Below is a small trained network, with its code and all its weights. Each question gives an input and a target symbol and asks what happens when units are switched off, that is, made to give their printed mean instead of their output.

import numpy as np


def w(rows, s, z=0):
    codes = np.array(rows[::2]) - 128.0
    scale = np.full(codes.shape[1], s)
    scale[-1] = z or s
    return codes * scale


def softmax(a):
    e = np.exp(a - a.max(-1, keepdims=True))
    return e / e.sum(-1, keepdims=True)


def log_softmax(a):
    a = a - a.max(-1, keepdims=True)
    return a - np.log(np.exp(a).sum(-1, keepdims=True))


def net(x, mask):
    ids = ['ΘΞΣΨαβζμ'.index(c) for c in x.split()]
    T = len(ids)
    res = E[ids] + P[:T]
    u = 0
    for l in range(3):
        r = res
        for j in range(2):
            rows = slice(3 * j, 3 * j + 3)
            q, k, v = (r @ M[l][rows].T for M in (Q, K, V))
            z = softmax(np.where(np.tri(T) > 0, q @ k.T / 3**0.5, -1e9)) @ v
            o = O[l][rows]
            res = res + np.where(mask[u + j], z, o[:, -1]) @ o[:, :-1]
        u += 2
    return log_softmax(res[-1] @ U[:, :-1].T + U[:, -1])


Q, K, V, O = {}, {}, {}, {}
E = w([
[200,63,195,44,186,124,120],'Θ',
[235,107,129,168,166,167,132],'Ξ',
[109,189,79,115,145,113,219],'Σ',
[100,89,143,2,142,99,78],'Ψ',
[175,226,209,152,74,15,116],'α',
[81,167,56,73,179,79,112],'β',
[115,171,180,116,77,194,47],'ζ',
[134,191,182,118,89,207,203],'μ',
],0.0065)
P = w([
[118,85,116,187,101,116,118],'0',
[143,124,80,133,122,164,110],'1',
[105,133,200,160,203,128,137],'2',
[177,132,115,81,59,87,129],'3',
[153,165,84,85,123,193,95],'4',
[108,155,229,126,201,131,144],'5',
[197,156,127,54,39,72,138],'6',
[163,194,88,52,124,213,91],'7',
[106,171,254,112,192,129,149],'8',
[207,176,138,44,19,56,139],'9',
],0.0064)
Q[0] = w([
[82,192,71,182,114,153,247],'L0H0',
[247,121,167,173,130,223,160],'L0H0',
[130,5,162,170,133,116,162],'L0H0',
[156,107,162,157,55,18,144],'L0H1',
[33,81,162,196,205,136,131],'L0H1',
[52,56,122,178,129,174,144],'L0H1',
],0.033)
K[0] = w([
[106,203,85,184,139,118,254],'L0H0',
[234,125,179,181,89,215,166],'L0H0',
[164,14,152,120,193,128,157],'L0H0',
[73,98,202,199,30,107,141],'L0H1',
[89,56,98,195,151,73,112],'L0H1',
[121,49,77,124,128,125,177],'L0H1',
],0.03)
V[0] = w([
[130,76,66,137,119,166,176],'L0H0',
[77,138,205,110,188,141,126],'L0H0',
[176,168,145,105,175,109,169],'L0H0',
[67,74,181,61,106,144,34],'L0H1',
[201,158,109,193,153,72,5],'L0H1',
[71,156,125,205,64,209,98],'L0H1',
],0.014)
O[0] = w([
[123,79,130,79,189,83,81,34],'L0H0',
[120,154,106,236,149,130,153,119],'L0H0',
[129,202,130,146,130,141,49,253],'L0H0',
[87,92,144,154,44,202,220,120],'L0H1',
[255,142,56,93,128,166,190,214],'L0H1',
[139,198,148,153,66,187,46,50],'L0H1',
],0.0093,0.0028)
Q[1] = w([
[106,142,196,88,167,72,187],'L1H0',
[77,108,62,200,135,219,96],'L1H0',
[123,110,111,108,190,157,129],'L1H0',
[113,62,107,150,96,140,118],'L1H1',
[31,113,102,80,181,251,145],'L1H1',
[125,173,148,162,123,185,109],'L1H1',
],0.023)
K[1] = w([
[82,201,189,94,168,129,168],'L1H0',
[170,39,5,165,130,102,154],'L1H0',
[176,74,101,147,174,123,131],'L1H0',
[141,94,180,109,148,144,133],'L1H1',
[75,130,98,72,202,227,128],'L1H1',
[114,120,115,169,127,171,85],'L1H1',
],0.027)
V[1] = w([
[140,109,196,97,165,141,135],'L1H0',
[95,206,193,110,151,145,152],'L1H0',
[137,98,70,184,145,109,136],'L1H0',
[93,149,92,73,164,192,124],'L1H1',
[163,71,60,99,187,206,74],'L1H1',
[183,101,249,126,159,147,134],'L1H1',
],0.014)
O[1] = w([
[154,80,184,112,131,146,42,173],'L1H0',
[207,104,231,168,77,79,102,251],'L1H0',
[78,94,82,121,180,198,205,4],'L1H0',
[160,16,103,171,164,85,133,173],'L1H1',
[230,89,204,254,77,40,117,100],'L1H1',
[156,216,156,132,198,181,218,124],'L1H1',
],0.0064,0.0026)
Q[2] = w([
[188,121,127,9,137,102,172],'L2H0',
[139,101,89,107,127,151,143],'L2H0',
[91,140,187,77,93,101,182],'L2H0',
[161,145,147,130,185,101,68],'L2H1',
[137,146,55,244,57,223,57],'L2H1',
[112,109,198,120,164,202,88],'L2H1',
],0.016)
K[2] = w([
[165,147,127,33,67,132,122],'L2H0',
[138,129,61,135,120,87,97],'L2H0',
[126,184,190,103,91,104,150],'L2H0',
[163,157,105,110,155,130,86],'L2H1',
[73,70,182,250,185,213,80],'L2H1',
[144,92,107,115,116,145,64],'L2H1',
],0.018)
V[2] = w([
[181,204,147,205,143,154,170],'L2H0',
[117,56,168,109,151,206,206],'L2H0',
[83,95,201,92,222,2,182],'L2H0',
[219,92,22,49,13,100,83],'L2H1',
[161,193,208,135,159,187,141],'L2H1',
[98,39,98,198,139,172,94],'L2H1',
],0.0077)
O[2] = w([
[84,175,162,1,159,120,212,180],'L2H0',
[131,190,181,136,105,224,65,53],'L2H0',
[42,89,46,198,167,234,95,81],'L2H0',
[179,13,217,6,139,203,125,252],'L2H1',
[152,166,96,206,146,192,39,192],'L2H1',
[124,203,178,79,53,71,207,2],'L2H1',
],0.0052,0.0063)
U = w([
[66,197,139,167,237,154,155,253],'Θ',
[167,100,239,213,216,124,209,177],'Ξ',
[75,131,254,135,168,73,47,159],'Σ',
[64,63,87,68,94,87,178,107],'Ψ',
[108,104,105,143,23,236,123,77],'α',
[202,127,25,42,132,167,103,12],'β',
[125,88,14,144,125,60,86,125],'ζ',
[172,183,117,121,36,98,151,71],'μ',
],0.0053,0.0038)

Each question gives the input, a string of symbols that net reads in full, and the target symbol t.
The units are the heads (3 rows each of Q, K, V and O). Each row of codes is followed by its name. A weight is (code - 128) times the scale printed after its matrix; where a second scale follows, it is the last column's (O and U).
mask holds one flag per head, layer by layer. A switched-off head (its flag False) gives its mean, the last column of its rows in O, instead of its output. The means were averaged over made-up inputs and are rounded, as every weight is.
A unit's drop is (log p(t) with every unit on - log p(t) with that unit switched off) / (log p(t) with every unit on - log p(t) with every unit switched off).
The circuit of an input: a set's keep is (log p(t) with only the set's units on - log p(t) with every unit switched off) / (log p(t) with every unit on - log p(t) with every unit switched off). Starting from all 6 units, units are removed one at a time, each time the one whose removal leaves the highest keep (on an exact tie, the one counted first), for as long as the keep stays at least 0.8.
circuit, biggest first: the units of the circuit, biggest drop first
unit that matters most: the unit with the biggest drop
heads that matter: for each layer, one digit per head in row order, 1 if its drop is at least 0.15 and else 0, layers parted by /
input Ξ Ψ Θ Θ α, target μ: circuit, biggest first : L0H0, L2H1, L1H0
input Ψ α β Σ, target β: unit that matters most : L0H0
input α Ξ Ξ, target β: circuit, biggest first : L0H1, L0H0, L1H1, L2H1
input μ Ψ α ζ β Ξ β ζ Σ Θ, target μ: circuit, biggest first : L0H1, L2H0, L2H1
input Ξ β μ Ξ β Ξ Ψ Ξ Θ, target Θ: circuit, biggest first : L0H0, L1H1
input ζ β Θ β β, target ζ: circuit, biggest first : L1H1, L0H0, L2H1
input Ψ ζ Ψ Ψ β Σ β ζ α Θ, target β: heads that matter : 01 / 01 / 01
input Σ Σ β β α Θ Ψ β ζ Ξ, target μ: heads that matter : 11 / 10 / 11
input Ξ ζ β Θ ζ Θ Θ, target μ: circuit, biggest first : L0H1, L1H0, L2H0
input Σ α β Ξ Σ β Σ α Σ, target Σ: circuit, biggest first : L1H0, L0H0
input Ξ β Θ μ μ Θ μ Ξ Ξ ζ, target μ: heads that matter : 11 / 10 / 01
input Ξ α Σ β Σ β Ψ β β μ, target Σ: circuit, biggest first : L0H1, L1H0
input ζ β μ Ψ Ξ β Ξ, target Σ: heads that matter : 11 / 00 / 00
input α α Σ ζ ζ, target α: unit that matters most : L0H1
input β Θ Ψ μ Ξ Σ μ Ξ α Ξ, target β: heads that matter : 10 / 01 / 01
input Ξ β α α ζ Σ β, target μ: heads that matter : 01 / 10 / 01
input Ξ β μ, target Θ: heads that matter : 10 / 10 / 00
input Σ Σ Ψ Ξ β Ψ Ξ Ξ Ξ Σ, target ζ: circuit, biggest first : L0H1, L2H0, L1H1
input Ξ β μ Θ β Ξ Θ, target Σ: heads that matter : 01 / 10 / 00
input ζ Θ Σ ζ μ β, target Θ: heads that matter : 10 / 00 / 10
input Σ Ψ β ζ, target μ: heads that matter : 11 / 10 / 11
input μ β Ξ β β ζ, target Θ: unit that matters most : L0H0
input β β Ξ β Ξ Ξ Θ β Ξ Ψ, target α: heads that matter : 11 / 00 / 10
input Ψ Ξ α, target Θ: heads that matter : 00 / 01 / 01
input Ψ μ ζ Σ, target μ: circuit, biggest first : L0H1, L2H1, L0H0, L1H0
input β ζ Σ Ξ Ψ Ψ β Θ, target Ξ: circuit, biggest first : L0H1, L1H1, L0H0
input α β Ξ Θ Θ, target Ξ: circuit, biggest first : L0H1, L1H1
